In the rows, 128 means zero.
Each name stands for a flat space through zero: a line, a plane or more. A row that begins with a name and a colon came from that space; any other row is followed by the name of the space it lies nearest, among the names in its block.
tq_rg: [115 134 141  98 145 130 121 133 126 120 117 148 119 160 130 105 144 116
 147 135 121 117 161 152 123 148 146 143 148]
dr_sc: [175 108 124 151 173 104  90 184  80 148 144 112 131 140 198 102 169 181
 148 117  99 102 118 111  87 184 107 106 149]
tq_rg: [114 144 138 135 120 142 116 154 106 118 134 158  80 132 145 116 136 129
 105 147 139 118 143 121 134 147 136 125 161]
tq_rg: [119 138 131 112 130 126 128 119 133 125 113 131 131 138 129 118 126 114
 124 137 117 114 128 141 134 136 142 134 136]
dr_sc: [122 106 146 182 163 116 139 165 134 135 184 148 141 122 115 129 143 164
 132 107 174 169 174 119 132 109  64 159  75]
dm_hl: [105 158 107 117 157 120 150 103 134 147 158 134 131 119 151 127  84 147
 142 127  97 108 119 130 124 133 115 153 127]
zz_mm: [131 146 136 139 118 101 127 141 128 124 124 141 143 115 136 119 140 117
 108 132 115 137 105 136 149 118 134 130 120]
dm_hl: [129 136 127 128 113 135 108 152 103 122 100 142  85 150 149 116 150 124
 114 140 123 110 140 119 117 163 152 108 172]
zz_mm: [104 116 135  72 155 209 142 110 103 109 252 147  62  97 120 147  73 165
 200 136 176 141 157 124 106 100 107 150 161]
dr_sc: [ 93 186 115 156  87  79 162 135 150 126 120 190 118 116 112 138 128 105
 110 112 117 188 135 125 161  84 137 151 112]
jm_jc: [119 149 132 103 147 130 130 116 124 128 155 139 128 114 148 117 105 133
 137 143 106 108 111 145 135 131 132 144 141]
jm_jc: [120 129 102 156 158 132 140 109 141 160 134 118 128 128 141 142  90 166
 128 120 115 103 141 110 109 147  93 141 116]
dr_sc: [114 121 139 196 133  59 148 173 149 136 110 129 190 150 107 111 177 111
  83  97 156 172 153 120 154 113  87 147  42]
jm_jc: [105 118  92 160 129 151 150 120 121 149 143 100  99 131 132 151  90 154
 109 115 155 114 143  75 103 142  94 117 117]
dr_sc: [130 112 129 132 125  92 154 146 133 120 168 123 170 120 100 134 152 119
 160  87 155 201 129 123 131  74 106 138  72]
dm_hl: [144  85 126 135 112 178 108 101 156 133  47 114 101 169  84 156 135 127
 135 131 149 112 188 126 101 154 140 109 149]
tq_rg: [156 105 130 119 129 148 103 115 148 133  67 145 109 165 106 141 151 137
 175 122 115 130 184 148  98 148 149 124 161]
dr_sc: [104 148 127 177 129 166 120 124 141 143 107 174  60 131 131 143  97 159
  86 157 135  94 179 116 132 162 112 143 160]
zz_mm: [137 145 103 158  92 134 128 123 123 137 117 135  94 101 139 156 107 144
 109 128 116 131 103  97 125 123 132 104 149]
dm_hl: [137 112 170 104 152 139 109 167  94 101 193 138 127 116 140  99 156 131
 144 142 156 137 125 147 137 122 122 135 134]
jm_jc: [109 179 106 106 130  96 140 124 121 136 128 154 119 132 163 113 115 123
 140 126  76 120 111 134 127 138 151 140 153]
tq_rg: [154 129 150 103 137 125 115  91 158 125 107 119 179 105 117 126 119 115
 132 149  93 109  89 175 153 114 145 138 120]
dm_hl: [131 106 160 110 140 149 114 152 108 106 166 131 120 127 123 112 149 126
 138 139 163 135 140 139 132 124 124 130 132]
dm_hl: [125 128 113 163  86 102 146 155 117 123 134 120 129 115 118 142 145 115
 104 103 155 177 110  89 135  97 120 106 100]
jm_jc: [163 120 113 127 161 127 120  97 145 155 128 113 155 112 144 144 103 168
 167 121  83 108 111 139 107 135 115 133 129]
dm_hl: [133 149 120 147 103  91 128 155 111 126 123 134 131 117 149 121 148 118
 104 121 114 144  94 113 139 122 138 112 127]
zz_mm: [108  80 143  89 151 164 126 101 145 121  78  73 155 193  91 109 136  90
 120 138 164  80 174 146 116 165 135 130 111]
tq_rg: [106 129 118 112 148 102 157 126 126 131 162 103 167 133 130 116 121 117
 138 107 133 139 116 124 128 114 112 142  88]
tq_rg: [123 171 113 129 104 169 131  82 151 135 133 189  61  85 122 172  66 157
 145 150 100 129 134 133 134 108 142 142 182]
dm_hl: [120 133 138 101 166 138 132 101 142 133 153 130 147 122 131 119 100 137
 148 141 112 104 129 157 133 130 120 158 125]
dr_sc: [156 107 110 105 116 123 125 131 110 127 128  98 135 132 132 137 144 128
 169 103 122 148 109 113  98 121 142  99 136]
zz_mm: [110 131 117 178 117 117 139 151 128 137 120 136 112 137 126 134 133 134
  92 118 151 140 152  97 130 134 105 127 109]
jm_jc: [167 116 172 111 132 132  96 129 136 109 126 139 155 105 118 119 153 121
 137 151 119 130 106 174 153 113 144 131 134]
zz_mm: [145 138 121 114 123 136 125 142 110 122 178 176  81 107 137 147 130 161
 199 110 121 178 144 124 105 102 133 130 167]
dr_sc: [134 116 104 153 100 143 120 122 132 140  66 115  98 153 121 148 131 129
 110 123 131 115 149 100 106 154 138  99 147]
tq_rg: [136 126 133 126 120 135 114 124 134 127  91 132 120 141 125 127 137 121
 122 138 119 114 136 137 127 143 145 121 146]
jm_jc: [115 134  80 160 159 143 149  98 132 171 149 105 112 118 157 154  62 183
 128 117 110  89 129  88  96 154  85 133 124]
jm_jc: [ 89 153 107 114 135 129 152 123 116 132 154 131 106 135 145 121 100 126
 125 126 127 116 131 112 122 137 125 138 135]
dm_hl: [124 149 117 134  99 119 118 132 124 129  69 136 105 148 140 122 140 108
  96 139 106 108 125 122 130 155 160 110 158]
jm_jc: [125 162 169 149 131  84 111 155 151 118  87 192 147 140 126  95 172 105
  97 149 104 136 148 178 174 132 144 160 124]
dr_sc: [148 123 128 116 145 129 106 136 107 133 122 111 130 134 162 112 137 139
 131 138 104  92 108 131 114 162 137 113 152]
zz_mm: [134 160 126 152  95 102 127 144 122 124 127 154 120  96 141 133 133 123
 100 133 111 149  91 121 152 108 139 119 134]
zz_mm: [124 142 105 195  96 103 134 151 130 144  90 138 110 131 133 143 138 134
  79 115 131 142 134  89 130 135 116 111 117]
zz_mm: [133  94  97 150 161 148 131  97 143 166  95  69 145 155 133 143  98 159
 124 117 123  75 145 103  89 172  96 119 111]
tq_rg: [144 130 141 116 129 134 115 109 144 126 108 134 140 119 122 130 125 124
 132 144 108 116 117 155 139 126 143 132 138]
[140  96 159 106 176 132 120 136 119 120 179  97 176 121 132 104 136 135
 144 133 146 116 115 151 132 126 103 143  97] => dr_sc
[103 125 130 106 138 172 119 134 106 121 134 140  68 158 137 118 121 133
 134 145 148  98 173 122 108 165 136 128 173] => dm_hl
[100 181 114 123 117 109 138 136 112 128 135 160  99 122 162 114 113 120
 106 140  99 116 109 123 141 138 147 134 156] => jm_jc
[ 89 133 137 122 144 105 148 139 143 123 117 145 144 173 106 105 150 101
 130 115 146 145 182 143 135 130 124 159 100] => jm_jc
[128 129 118 153 111  91 134 144 134 133  88 119 151 147 123 124 156 109
 106 110 125 144 128 117 131 129 131 118 104] => dr_sc
[121 143 150  92  85 145 123 142 113  89 143 173  83 118 107 128 148  96
 145 139 149 170 134 142 145  94 169 123 166] => zz_mm
[120 140 149 136 161 130 120 139 124 130 160 151 126 116 149 110 120 147
 116 149 124 106 133 145 143 141 110 153 130] => dr_sc
[166 130  98 141 108 119 113  98 140 152  62  96 143 120 145 148 115 136
 116 128  74  95  82 119 114 149 149  95 145] => zz_mm
[128 114 151 116 162 150 122 125 126 124 170 124 137 116 130 118 116 143
 136 143 142 111 131 145 133 129 108 146 121] => dr_sc
[161 120 142 134 140 100 124 119 149 132 133 118 189 100 121 130 136 132
 140 122 107 144  93 154 145 100 118 137  93] => dm_hl
[ 84 129  76 164  90 127 163 145 109 140 114 107  80 161 124 147 120 121
  96  94 170 145 159  52  99 139 114 101 119] => jm_jc
[ 80 135 100 129 104 163 147 122 119 128 113 131  61 161 118 140 105 118
 109 127 162 117 175  89 108 150 133 119 153] => dm_hl
[ 94 160 106 103 129 157 141 106 138 134 126 191  52 155 121 145  99 143
 181 124 115 137 200 131 101 137 145 153 184] => tq_rg
[131 137 139 130 117 142 118 133 116 119 142 136 111 103 139 127 120 129
 105 150 130 117 104 128 144 126 134 121 145] => jm_jc
[101 109 148  97 147 160 134 106 134 116 135  93 147 142 109 111 111 101
 104 151 160  89 133 143 142 138 124 139 110] => zz_mm
[ 97 146 126 157 111 122 168 131 152 122 184 186 108 101  85 160 111 137
 150 102 167 213 169 118 146  58  97 164  94] => dr_sc
[169  95 152 102 151 132 100 114 152 127  86 128 159 154 105 124 161 129
 180 125 110 129 158 174 114 136 144 135 134] => tq_rg
[154 104 167 139 100 158  99 146 117 101 133 126 117  97 111 132 148 118
  94 156 165 133 106 133 154 112 135 105 136] => jm_jc
[171 123 111 129 108 119 113 122 124 136 104 115 132 113 139 146 136 140
 151 116  95 137  94 121 111 124 146  99 147] => jm_jc
[135 137 116 129 101 138 120  96 150 135  60 124 119 136 118 143 116 114
 108 141 103 103 122 132 130 142 156 113 150] => tq_rg
[109 134 117 145 113 115 138 145 110 127 124 105 128 133 141 118 131 112
  81 128 142 116 108 100 135 139 125 112 115] => tq_rg
[117 113 126 129 121 153 131 130 124 123 130 125 103 141 112 136 127 127
 130 125 159 133 156 114 117 130 124 123 133] => dm_hl
[112 153 118 138  86 110 130 140 121 121  82 134 111 140 132 121 142  94
  82 134 123 125 115 114 142 137 157 109 141] => dm_hl
[120 118 129 141 149 121 135 125 147 138 118 128 145 149 115 126 131 133
 133 118 135 130 161 133 124 134 109 146 104] => jm_jc

Each name stands for a flat space through zero: a line, a plane or more. A row that begins with a name and a colon came from that space; any other row is followed by the name of the space it lies nearest, among the names in its block.
ph_cq: [117 107 159 106 117 143 135 127 109 133 135 112 117 139 116 132 156 118
  98 120 118 135 143 142 113 143 131 121 126]
qb_ch: [124 119 148  72 115  74 140 156 122 161 134 113 138 123 149 118 162 145
 140 119 117 137 167 154 117 143 130 105 106]
rm_cl: [162 110 173  94 122 127  79 152 123 116 142 140 131 127 122 164 138 131
 150 142 114 104 150 147 107 153 117 100 133]
mz_pf: [106 129 118  86 129 118 121 153 152 137 136 126 126 122 127 127 117 129
 107 118 112 125  95 126 146 138 147 111 118]
ph_cq: [133 129 141 178 134 168 136  77  85 128 114 117 116 147 121 118 145 121
 126 141 137 138 178 138 143 110 113 171 141]
qb_ch: [ 97  98 110 120 122 162 138  88  80 163 144  69 146 139 138  80 154 182
 111 119 102 129  87 125 191  99 130 180  96]
ph_cq: [124 127 121 135 138 130 151 103 108 133 126 112 128 122 135 100 148 142
 133 130 139 144 139 120 149 118 115 154 125]
rm_cl: [ 98 138 120 135 137 115 203 107 122 131 114 114 106 121 128  91 160 105
  98 114 159 175 155 115 120 129 124 141 132]
mz_pf: [164 105 171 100 140 140  91 112  86 122 141 116 131 121 131 130 166 157
 165 153 122 117 172 140 150 140  95 142 131]
rm_cl: [141 129 132 122 127 105 124 134 124 136 127 129 137 124 140 127 135 140
 153 132 129 126 149 136 124 128 121 124 123]
qb_ch: [169 122 145 148 119 133  82 141 130 109 133 152 142 133 126 167 109 131
 163 142 124  96 128 135  98 131 119 112 137]
ph_cq: [119 114 129 151 116 156 130 106 103 139 130 109 133 147 125 122 134 136
 114 124 117 125 121 135 133 113 132 149 121]
qb_ch: [157 121 114 116 120 101  79 150 131 143 142 129 170 121 154 136 108 181
 186 137 106  90 101 134 145 114 125 123 106]
rm_cl: [143 105 148 105 144 153 123 118 116  95 146 122 120 109 114 125 152 135
 127 136 139 129 105 103 130 146 103 129 139]
ph_cq: [105 117 136  72 125  99 164 157 147 127 139 120 118 111 125 118 153 117
  98 108 134 150 110 117 103 156 134  95 121]
mz_pf: [ 99 134 126 107 133 154 114 128 138 137 127 124 110 138 113 130 113 113
  87 125 107 128 115 135 165 132 150 131 129]
mz_pf: [176 126 149  50 158  91  55 146 120 134 145 130 148  94 154 126 142 188
 209 164 111 101 163 139 196 143  96 128 118]
qb_ch: [117 122 114  92 149 121 156 124 133 115 140 114 124  97 130  96 149 143
 122 124 145 147  92  93 151 138 114 133 125]
mz_pf: [136 157  97  92 148  76 104 157 164 141 126 144 143 101 153 120 101 154
 171 138 124 119 124 124 172 126 130 119 118]
mz_pf: [155 117 153 134 134 138 116 107  96 121 130 123 130 127 130 128 153 141
 155 144 134 126 167 134 131 129 102 144 134]
ph_cq: [ 95 122 128 151 120 147 188 107 118 126 121 113 108 139 113 110 150  97
  76 107 145 160 126 119 100 128 135 136 133]
qb_ch: [123 152 103  88 141  67 140 162 167 138 125 141 134 100 148 115 118 135
 149 124 136 137 125 119 140 136 133 106 119]
qb_ch: [103 102 144 137 121 176 152  88  83 137 133  91 116 147 115 107 163 129
  86 120 121 143 130 131 141 121 127 160 124]
rm_cl: [138 123 154 105 131 119 107 110  86 162 126 106 134 136 145 114 160 157
 156 144 110 127 201 164 171 123 116 153 116]
mz_pf: [ 89 135 126 158 136 157 196  85 108 129 110 109  93 139 112  96 156  91
  72 116 152 174 157 120 130 123 130 158 141]
rm_cl: [153 129 111 139 118 115  94 161 162 109 137 155 152 120 132 159  87 137
 157 129 125  95  72 115  99 127 132  99 128]
rm_cl: [ 82 143 106 149 135 140 188  94 118 146 110 107 106 137 125  89 141 109
  83 114 140 167 143 124 152 113 140 160 127]
rm_cl: [132 112 166 103 130 147 127 135 126 103 136 133 106 126 105 146 149 101
 102 128 133 134 137 126 100 158 121 107 144]
qb_ch: [143 126 119 169 136 173 108 108 127  97 129 139 126 130 112 140 105 124
 129 139 135 113  91 107 132 118 120 143 144]
ph_cq: [135 151 123 148 145 120 145 120 139 112 113 147 113 119 126 126 124 105
 135 136 153 144 158 119 123 130 119 131 146]
ph_cq: [129 154  90 156 135 109 138 139 164 117 118 152 133 117 134 129  91 119
 140 126 144 128 100 108 121 117 134 121 134]
mz_pf: [127 133 133 183 127 158 149  92 105 121 112 127 115 145 118 126 134 106
 116 131 144 141 160 131 116 115 122 153 143]
[111 133 126 134 127 131 154 125 134 126 122 128 115 131 120 124 131 107
 102 119 136 144 130 125 116 131 135 126 133] => rm_cl
[114 143 113 112 133 129 106 142 151 137 126 135 125 129 126 134  99 125
 116 128 110 118 110 132 159 127 148 123 125] => mz_pf
[116 131 112 128 150 106 199  95 107 129 122 104 122 103 143  71 174 141
 134 124 167 173 149 101 143 122 101 159 126] => rm_cl
[137 129 136 140 130 145 109 117 118 126 125 130 125 136 124 136 124 127
 133 137 123 120 142 136 138 125 125 138 134] => mz_pf
[116 132  72 135 137 135 111 113 129 147 136 108 157 121 147  96  99 181
 147 129 111 111  59 108 200  92 134 165 104] => qb_ch
[104 132 101 128 129 130 136 115 121 154 127 107 137 133 138 101 123 150
 120 122 115 131 109 128 170 107 139 153 111] => qb_ch
[154 129 128 158 120 128 103 131 128 121 126 143 143 134 132 149 110 134
 158 136 127 107 129 133 109 119 123 125 131] => mz_pf
[133 125 115 148 115 101 160 139 137 123 128 133 142 122 138 125 130 128
 139 115 147 134 111 116  80 124 125 114 124] => mz_pf
[117 132 146 103 128 114 152 150 149 115 126 141 106 121 115 138 138  91
  99 118 141 146 140 126  92 156 134  96 139] => ph_cq
[ 98 159  85 118 133  89 143 140 154 163 115 126 134 124 149 103 104 137
 128 119 120 137 125 133 169 111 152 134 111] => qb_ch
[ 84 139 120 128 135 138 179 108 125 141 115 112 101 134 119 100 143 101
  77 114 136 164 144 127 144 127 141 144 130] => qb_ch
[ 87 137 109 105 130 108 166 123 126 164 122 103 123 129 140  91 142 133
 102 113 122 154 137 135 161 120 144 142 110] => qb_ch
[105 164  64 111 159  95 150 138 176 128 122 137 129  93 143  93  95 139
 134 124 143 143  77  90 181 118 136 134 123] => qb_ch
[123 130 115 166 122 106 196 115 123 122 118 124 129 122 136 106 150 116
 128 113 165 159 137 111  80 120 117 132 130] => mz_pf
[140  93 187 113 119 174  93  97  62 144 138  96 123 155 119 135 173 144
 123 143  99 117 186 167 149 133 115 153 125] => ph_cq
[110 122 115 153 114 145 145 120 126 133 127 119 131 142 123 125 121 123
 104 115 125 129  99 124 116 116 141 134 123] => ph_cq
[117 144 104 153 121 128 127 137 152 130 119 142 130 137 126 138  94 114
 117 121 125 122 106 127 121 117 148 122 129] => mz_pf
[110 155 114 122 125  91 142 146 150 154 112 137 124 132 140 125 114 114
 124 121 125 138 158 146 132 125 148 117 122] => qb_ch
[107 107 153 100 127 159 138 117 108 128 137 106 109 135 110 121 157 118
  85 121 119 140 127 131 135 143 130 132 128] => mz_pf
[107  84 174 126  99 184 130 100  71 147 139  87 119 167 108 130 171 125
  77 117 100 129 144 158 117 130 135 145 119] => ph_cq

Rows lie near named flat spaces through zero. A row that begins with a name and a colon came from that space; any other row is followed by the name of its block's space that it lies nearest.
tbtt: [133 130  91 129 155 101 154 121 137 145 107 131 157 120 132 102 134 127
 136 128 128 125 117 108 149 133 119 136 106]
tcsm: [112 131 131 126 142 129 163 128 150 119 130 123 160 124 142 125 138 118
 133 124 133 132 125  86 124 150 114 103 109]
bdbz: [119 120 133 136 127 131 142 127 125 130 116 122 139 123 132 129 133 137
 124 131 129 121 128 128 122 129 131 131 112]
tcsm: [ 88 101 138 118 148 113 150 146 120  82 166 135  79 114 125 111  80 122
 122 142 131 128 186  81 109 139 114 119 131]
lzfd: [ 70  85 139 145 142 143 144 125 130 115 102  60 143 118 225 159 131 134
 133 171 159  79 187 122  87 187 134  77  91]
gnnc: [116  89 164 148 144 147 143 109 100  97 125  88 158 101 158 145 142 155
 144 146 146  94 152 119  89 112 141 107  91]
tbtt: [125 155  92 105 137 116 122 135 160 152 130 142 119 150 152 126 116  98
 133 130 135 139 133 113 148 161 112 109 152]
tbtt: [108 135 134 116 155  96 116 157 169 113 161 105  86 131 149 144  95  78
 136 118 131 128 148 112 144 181 114  96 154]
mpds: [153 127 160 134 129 136 101 126 132 125 138 102 135 124 119 156 142 125
 142 110 127 126 105 165 124 102 144 125 140]
tbtt: [148 123 127 153 136 104 118 117 105  92 129 111 133 108 118 109 152 130
 132 124 115 117 114 107 152 160 124 128 101]
tcsm: [135 168 156 120 143 122 114 133 148 181 136 132 123 140 158 186  99 109
 160 120 158  96 124 138 131 107 135 111 149]
lzfd: [162 131  60  98 172  84  95 134 164 149 133 121 111 136 129 102 115  92
 148 118 122 152 123 155 169 124 121 133 173]
lzfd: [119 131  38 100 139 106 113 126 137 131 119 145  98 149 167  83 115 107
 122 160 130 144 168 104 154 189 104 113 150]
bdbz: [141 137 133 119 158 120 154 132 174 135 137 115 175 123 117 130 144 106
 146  97 127 148  91 116 136 114 121 114 128]
tcsm: [117 114 178 154 136 115 147 130  98  91 148 123 116  99 106 133 115 142
 130 124 127 103 136  96 119 121 130 135  96]
mpds: [144 134 103 118 132 106 136 123  84 183 114 199  96 125  80 105  76 167
 127 138 131 116 137 149 135  28 140 205 137]
lzfd: [104 127  95 104 119 143 188 126 127 120 131 191 143 134  96  73 119 144
 105 137 120 168 141  68 114 111 104 143 120]
tbtt: [162 149  79  84 112 163 113 112 133 200 111 187 142 163 112 119 122 147
 132 133 137 163 117 181 118  33 138 160 180]
gnnc: [155 152 163 140 108 150 127 117 134  90 148 125 166 127 101 132 179 119
 129  98 113 151  79  98 135 150 119 104 117]
lzfd: [116 103 121 110 160 138 107 125 153 115 140  75 131 131 197 153 125 106
 154 147 154 118 169 138 104 148 130  73 149]
tbtt: [125 134 158 129  89 155  95 132 106  99 153 138  87 140 118 143 124 129
 113 133 123 136 142 134 115 141 130 120 150]
tcsm: [114 103  94 123 137 127 150 128 143 102 119 113 149 123 134  91 148 124
 116 134 117 151 135 109 127 160 115 118 115]
gnnc: [117  99 160 130 144 149 157 112  93 115 137 135 143 107 129 135 112 165
 143 145 149 105 160 109  82  61 138 131 108]
mpds: [136 134  98 127 141  99 118 141 175  68 150  93 133 128 124  92 167  73
 119 103  97 171 102  88 173 237  97  87 132]
gnnc: [109 130 177 121 127 149 172 129 110 129 153 170 129 120 100 140  95 152
 132 126 142 122 143  92  90  60 129 139 121]
tcsm: [125 115 108 135 149 109 150 127 141 108 120 108 153 114 130 102 147 121
 128 124 119 134 120 103 141 159 117 121 104]
bdbz: [138 132 101 106 137 130 128 121 130 125 140 151 127 135 123 107 123 125
 134 132 130 148 137 112 129 113 118 124 146]
gnnc: [157 138  94 117 133 117 112 120 121 156 119 151 125 135 111 111 124 134
 134 126 125 137 116 150 146  93 131 154 146]
gnnc: [114 121 151 149 126 135 140 126 132 123 112  95 155 120 153 148 149 131
 129 129 133 107 122 125 119 156 133 111  98]
gnnc: [ 99 138  73 119 119 133 189 125 141 198  68 172 171 143 142 101 126 151
 109 146 135 131 124 117 128 118 121 157 100]
mpds: [147 157 102 121 111 141 121 116 145 107 133 138 156 145 129 106 174 107
 123 119 116 162  99  91 151 185 105  97 131]
tbtt: [102 122 149 117  87 166 139 137 107 128 137 170  97 141 102 128 103 152
  99 140 125 144 153 135  93  93 133 150 143]
gnnc: [108 108 188 137 135 137 128 136 116  85 163 104 106 111 133 157 110 127
 136 129 138 110 156 112  97 126 133 105 124]
mpds: [125 113  95 135 141  97 114 138 146  98 124  91 116 122 140 103 143 102
 119 127 110 137 128 126 157 200 117 116 124]
tcsm: [155 144  75 114 111 125 100 124 133 147 114 150 121 149 111  99 143 122
 116 126 111 159 107 154 157 135 124 147 154]
bdbz: [115 114 126 134 147 110 167 128 113 138 117 144 135 109 113 112 108 149
 128 133 131 113 137 110 123  95 129 155 101]
mpds: [105 150 137 138 121 120 149 124  99 153 118 164 112 129 146 139  98 143
 129 149 147  88 151  89 128 134 123 134 104]
bdbz: [143 135 122 113 119 178 126  96 118 150 115 139 175 144 162 143 153 150
 147 146 153 127 132 132  96  88 134 105 133]
bdbz: [158 145 131 105 107 171  68 116 139 122 150 117 125 157 151 156 151 111
 142 128 136 151 125 161 116 128 133  89 181]
mpds: [114 103  97 116 142 116 140 142 158  99 134 110 127 125 122  93 134 109
 114 123 110 162 134 121 134 160 115 121 135]
bdbz: [128  93 122 103 112 202 121 101 118 120 123 118 165 141 158 133 155 159
 133 156 146 148 156 160  65  73 142 105 147]
lzfd: [123 145  69 139 128  84 137 130 122 150  93 149 117 131 132  90 126 124
 112 139 116 119 123 106 176 185 113 151 104]
mpds: [100  68  57  85 117 187 158 124 167 106 105 113 176 147 142  70 167 139
  96 149 114 206 152 152  80 122 120 114 147]
lzfd: [122 142  84 122 119 114 150 127 122 135 116 172 122 136 110  85 123 131
 109 135 116 145 128  93 150 148 109 148 119]
tcsm: [113 127 124 128 159 108 162 132 151 113 135 116 150 116 141 117 129 110
 137 122 132 127 129  79 135 159 111 105 107]
gnnc: [187 160  96 120 124 113  88 118 130 152 125 149 130 140  93 113 147 119
 136 106 112 150  80 159 171 107 130 153 156]
bdbz: [151 173 128 130 113 138 104 110 118 158 120 147 138 146 154 154 140 125
 145 133 145 108 114 120 142 140 127 111 132]
tbtt: [ 91 141 114 126  91 154 167 125 117 143 105 172 137 145 138 113 128 147
 100 151 131 132 143  90 114 153 115 131 106]
lzfd: [134 137 154 144  80 144 114 130  90 126 125 158 100 132  85 129 128 153
 101 125 111 130 114 149 127 111 139 166 126]
tcsm: [144 161  50  99 123 105 133 132 150 121 138 185 117 150  91  58 134 100
 109 118 101 188 110  80 177 172  91 136 151]
tbtt: [136 143 118 133 145 100 107 131 143 109 140 104 118 127 150 130 136  95
 140 122 127 121 124 106 158 191 115  98 129]
lzfd: [176 193  93 125 150  84  86 118 149 139 142 134 127 142 150 130 143  78
 160 111 132 122  94  89 198 197 105  93 144]
bdbz: [148 152 155 133 155  95 131 135 135 153 142 136 124 116 106 150 104 117
 151 103 134 108 104 126 148  93 132 143 129]
mpds: [122 131  96 115 137 105 151 135 126 134 131 168 110 127  99  91 102 129
 118 129 120 144 137 103 142 116 115 155 131]
[126  81  24 111 163  85 117 135 154 103 108  94 115 124 140  54 137 107
 114 143 103 164 150 144 160 182 113 134 139] => tcsm
[137 115 119 107 141 143 132 119 126 127 140 140 136 128 122 119 120 138
 139 133 136 142 141 131 107  77 130 129 146] => bdbz
[137 105 105 106 157 118 131 136 152 137 133 121 130 124 112 112 114 122
 135 119 124 152 129 158 124  82 132 143 153] => lzfd
[117 107  89 131 128 136 137 116 133 110 103 104 158 128 161 102 163 131
 120 147 125 136 137 117 126 176 120 108 107] => gnnc
[106  78 111 112 107 153 112 138 110 122 122 127  85 134 121 113 105 153
 101 153 121 146 173 188  92  90 145 157 157] => lzfd
[131 113 101 118 124 153 144 108 121  84 133 135 160 128 127  87 163 137
 122 139 121 160 134  87 116 144 111 107 118] => gnnc
[112  74  92 128 159  99 121 143 143 150  95  77 113 115 151 121 109 131
 125 142 126 115 153 199 125 115 148 153 132] => lzfd
[142 119 111 131 141 124 103 123 144 162  98  87 147 131 163 149 143 125
 142 131 136 112 118 185 133 124 145 126 133] => tcsm
[146 114 126 121 140 119  90 127 116  99 155 115  93 123 123 124 117 120
 138 130 126 131 146 143 130 120 132 124 155] => gnnc
[141 155 100 120 176  95 133 121 166 134 133 109 161 128 172 130 139  88
 164 121 144 118 117  79 160 178 106  81 122] => lzfd
[127 125 123 132 137 111 115 134 127 155 115 118 111 127 140 142 110 128
 133 133 134 107 134 159 135 119 139 142 133] => gnnc
[135  74 140 163 126 112 108 124  78  86 116  89 107  94 102 110 138 161
 115 136 107 108 136 169 125 116 150 166 101] => tcsm
[111 107 130 108 135 157 125 125 137 108 145 112 128 134 161 137 123 125
 136 145 144 136 165 124  93 125 126  93 146] => lzfd
[118 155 111 146 101 103 108 140 129 118 119 128  96 140 137 120 137 104
 105 129 111 124 120 109 171 229 112 121 118] => bdbz
[145 143  90 107 124 135 149 115 120 157 118 184 147 138  98  94 126 146
 125 130 126 152 117 116 132  78 121 157 135] => gnnc
[146 143 170 162  92 125 103 131  96 137 118 131 109 123  93 151 136 145
 114 113 113 107  94 164 143 120 147 164 115] => lzfd
[135 137  68  98 158 109 117 125 155 129 137 132 124 141 158 103 122  97
 144 138 135 146 146 103 149 160 107 100 154] => lzfd
[118 126 144 123  79 164 135 127  90  90 151 181  99 136  78 101 124 153
  94 135 111 160 141 104 106 112 121 148 135] => tcsm
[124 125 110 109 143 124 104 135 149 160 124 113 109 141 165 149 105 113
 141 139 145 120 151 165 124 121 135 118 160] => tcsm
[110 140 165 144 142 100 139 142 124 125 144 126 102 115 133 152  97 116
 136 123 137  94 138  98 136 148 125 122 112] => mpds
[140 113 106 103 153 124 115 132 151 130 141 117 123 130 127 121 117 115
 140 124 129 149 136 152 124  98 130 125 161] => lzfd
[108 130 182 144  89 170 151 122  99 108 134 147 137 126 115 144 137 156
 112 132 130 122 130 104  94 119 131 126 104] => lzfd
[141 142 111 125 105 128  92 127 111 127 131 146  93 143 122 121 125 125
 118 135 120 134 132 140 144 145 127 136 149] => lzfd
[109  98 224 112 156 154 158 160 183  91 190  86 140 110  95 175 108 105
 142  82 130 156 122 141  73  62 139 102 154] => mpds
[152 137 151 127 142 132  80 128 156 131 141  76 133 134 164 176 143  98
 157 114 140 117 114 167 131 140 140  89 155] => tbtt
[152 108 156 165 129 116 100 119  96 132 105  87 132 105 123 150 144 152
 136 124 124  90 108 185 132 103 158 155 105] => tcsm
[147 127  57  85 162 112  71 126 159 126 148 110  95 151 178 115 115  85
 152 145 140 149 165 143 147 160 115  88 191] => lzfd
